Below is a small trained network, with its code and all its weights. Each question gives an input and a target symbol and asks what happens when units are switched off, that is, made to give their printed mean instead of their output.

import numpy as np


def w(rows, s, z=0):
    codes = np.array(rows[::2]) - 128.0
    scale = np.full(codes.shape[1], s)
    scale[-1] = z or s
    return codes * scale


def f(y):
    return y / 2 * (1 + np.tanh(0.7978845608 * (y + 0.044715 * y**3)))


def softmax(a):
    e = np.exp(a - a.max(-1, keepdims=True))
    return e / e.sum(-1, keepdims=True)


def log_softmax(a):
    a = a - a.max(-1, keepdims=True)
    return a - np.log(np.exp(a).sum(-1, keepdims=True))


def net(x, mask):
    ids = ['βγζμξστφ'.index(c) for c in x.split()]
    T = len(ids)
    res = E[ids] + P[:T]
    q, k, v = (res @ M[0].T for M in (Q, K, V))
    z = softmax(np.where(np.tri(T) > 0, q @ k.T / 3**0.5, -1e9)) @ v
    res = res + np.where(mask[0], z, O[0][:, -1]) @ O[0][:, :-1]
    y = f(res @ A[0][:, :-1].T + A[0][:, -1])
    res = res + np.where(mask[1:17], y, B[0][:, -1]) @ B[0][:, :-1]
    return log_softmax(res[-1] @ U[:, :-1].T + U[:, -1])


Q, K, V, O, A, B = {}, {}, {}, {}, {}, {}
E = w([
[110,4,177,107,175,84,91],'β',
[193,154,163,142,128,103,163],'γ',
[197,112,142,158,122,95,196],'ζ',
[134,153,149,194,122,117,179],'μ',
[62,152,94,206,131,138,153],'ξ',
[102,143,104,138,119,200,116],'σ',
[185,151,117,99,107,164,111],'τ',
[150,163,71,99,115,86,133],'φ',
],0.018)
P = w([
[139,101,190,142,255,94,3],'0',
[149,126,148,133,244,108,94],'1',
[146,147,129,139,219,122,125],'2',
[145,148,117,154,177,127,164],'3',
[148,158,108,165,147,137,180],'4',
[146,166,98,164,120,147,200],'5',
[143,166,90,171,92,154,215],'6',
[137,178,77,174,68,162,226],'7',
[129,174,78,178,44,160,238],'8',
[122,171,73,195,12,176,255],'9',
],0.0068)
Q[0] = w([
[148,154,84,132,162,166,123],'h1',
[110,52,199,22,88,105,49],'h1',
[78,75,175,93,252,81,59],'h1',
],0.017)
K[0] = w([
[210,240,16,5,115,123,101],'h1',
[130,60,224,149,241,72,142],'h1',
[115,55,179,120,254,115,55],'h1',
],0.0079)
V[0] = w([
[2,147,16,152,143,109,108],'h1',
[175,132,117,100,141,6,135],'h1',
[94,135,137,218,113,89,215],'h1',
],0.0094)
O[0] = w([
[218,187,39,135,198,77,90,156],'h1',
[90,170,78,146,1,57,89,108],'h1',
[93,108,168,98,163,36,74,254],'h1',
],0.01,0.0051)
A[0] = w([
[105,153,115,166,138,95,121,234],'n1',
[134,83,122,79,172,101,11,70],'n2',
[97,129,145,136,157,154,150,219],'n3',
[60,160,143,166,133,148,133,204],'n4',
[172,122,72,114,147,110,176,59],'n5',
[73,107,122,134,42,148,147,2],'n6',
[202,156,122,153,170,110,157,176],'n7',
[152,98,189,49,123,168,58,103],'n8',
[70,126,117,140,38,99,139,215],'n9',
[181,168,73,122,161,125,117,17],'n10',
[91,107,128,156,102,196,202,190],'n11',
[92,114,146,137,121,59,135,205],'n12',
[117,148,103,148,119,75,98,207],'n13',
[83,151,80,153,146,113,119,149],'n14',
[198,172,61,176,85,162,153,77],'n15',
[126,103,147,134,168,161,172,159],'n16',
],0.011,0.0037)
B[0] = w([
[159,120,118,88,116,139,147,233],'n1',
[99,161,151,86,20,83,172,172],'n2',
[136,117,139,100,119,138,146,177],'n3',
[165,173,141,87,88,138,144,178],'n4',
[115,141,165,162,110,174,144,169],'n5',
[201,113,79,169,206,131,2,160],'n6',
[155,132,91,140,151,141,112,255],'n7',
[112,161,178,88,110,159,201,139],'n8',
[75,119,198,151,166,141,115,215],'n9',
[88,135,176,144,135,134,131,198],'n10',
[187,81,72,154,83,141,117,215],'n11',
[114,106,122,104,106,43,119,236],'n12',
[165,84,112,88,116,115,111,221],'n13',
[150,114,149,115,121,142,130,184],'n14',
[23,187,117,228,139,111,137,191],'n15',
[113,112,181,95,128,164,159,176],'n16',
],0.009,0.0086)
U = w([
[44,114,225,38,79,112,240,189],'β',
[94,45,123,173,163,128,61,33],'γ',
[208,84,1,74,160,100,41,226],'ζ',
[181,103,90,112,27,176,210,186],'μ',
[52,190,80,212,118,112,108,126],'ξ',
[152,178,205,130,109,156,43,24],'σ',
[95,141,185,141,228,176,148,114],'τ',
[110,138,138,126,120,146,117,3],'φ',
],0.0068,0.0041)

Each question gives the input, a string of symbols that net reads in full, and the target symbol t.
The units are the heads (3 rows each of Q, K, V and O) and the neurons (one row each of A and B). Each row of codes is followed by its name. A weight is (code - 128) times the scale printed after its matrix; where a second scale follows, it is the last column's (O, A, B and U).
mask holds one flag per unit, heads first, then neurons. A switched-off unit (its flag False) gives its mean, the last column of its rows in O or B, instead of its output. The means were averaged over made-up inputs and are rounded, as every weight is.
A unit's drop is (log p(t) with every unit on - log p(t) with that unit switched off) / (log p(t) with every unit on - log p(t) with every unit switched off).
The circuit of an input: a set's keep is (log p(t) with only the set's units on - log p(t) with every unit switched off) / (log p(t) with every unit on - log p(t) with every unit switched off). Starting from the 12 units with the biggest drops (on a tie, the unit counted first), units are removed one at a time, each time the one whose removal leaves the highest keep (on an exact tie, the one counted first), for as long as the keep stays at least 0.8.
units of the circuit, in order: the units of the circuit, biggest drop first
unit that matters most: the unit with the biggest drop
k most important neurons: the k neurons with the biggest drops, biggest first
drop of u: that unit's drop, to one decimal
input ξ ξ φ ξ μ μ β β ζ, target γ: units of the circuit, in order : (n6, h1, n2)
input β τ τ τ γ, target μ: units of the circuit, in order : (h1, n11)
input γ ξ μ σ β, target β: 3 most important neurons : (n7, n8, n2)
input β ξ ξ β τ μ μ, target μ: unit that matters most : n11
input μ ξ ζ β ξ μ μ μ, target β: 2 most important neurons : (n6, n11)
input β ξ μ τ μ μ μ, target β: 2 most important neurons : (n7, n6)
input ξ σ γ μ, target τ: units of the circuit, in order : (h1, n12)
input φ τ σ, target ξ: 2 most important neurons : (n15, n13)
input μ γ τ ξ ξ γ, target ζ: 3 most important neurons : (n7, n9, n15)
input ζ μ ξ σ β φ γ ζ, target ξ: units of the circuit, in order : (h1, n15)
input τ μ ξ μ σ ξ ξ μ β φ, target ξ: units of the circuit, in order : (n15, h1)
input ξ ζ φ τ ξ ξ μ, target ζ: units of the circuit, in order : (h1, n7)
input τ σ σ, target μ: 2 most important neurons : (n11, n9)
input τ ξ γ, target μ: 2 most important neurons : (n9, n6)
input τ μ τ μ, target μ: drop of n4 : 0.1
input σ μ ξ ξ, target ζ: drop of n15 : 0.1
input σ ξ μ β ζ, target β: drop of n2 : -0.1
input β γ μ γ, target β: most important neuron : (n7)
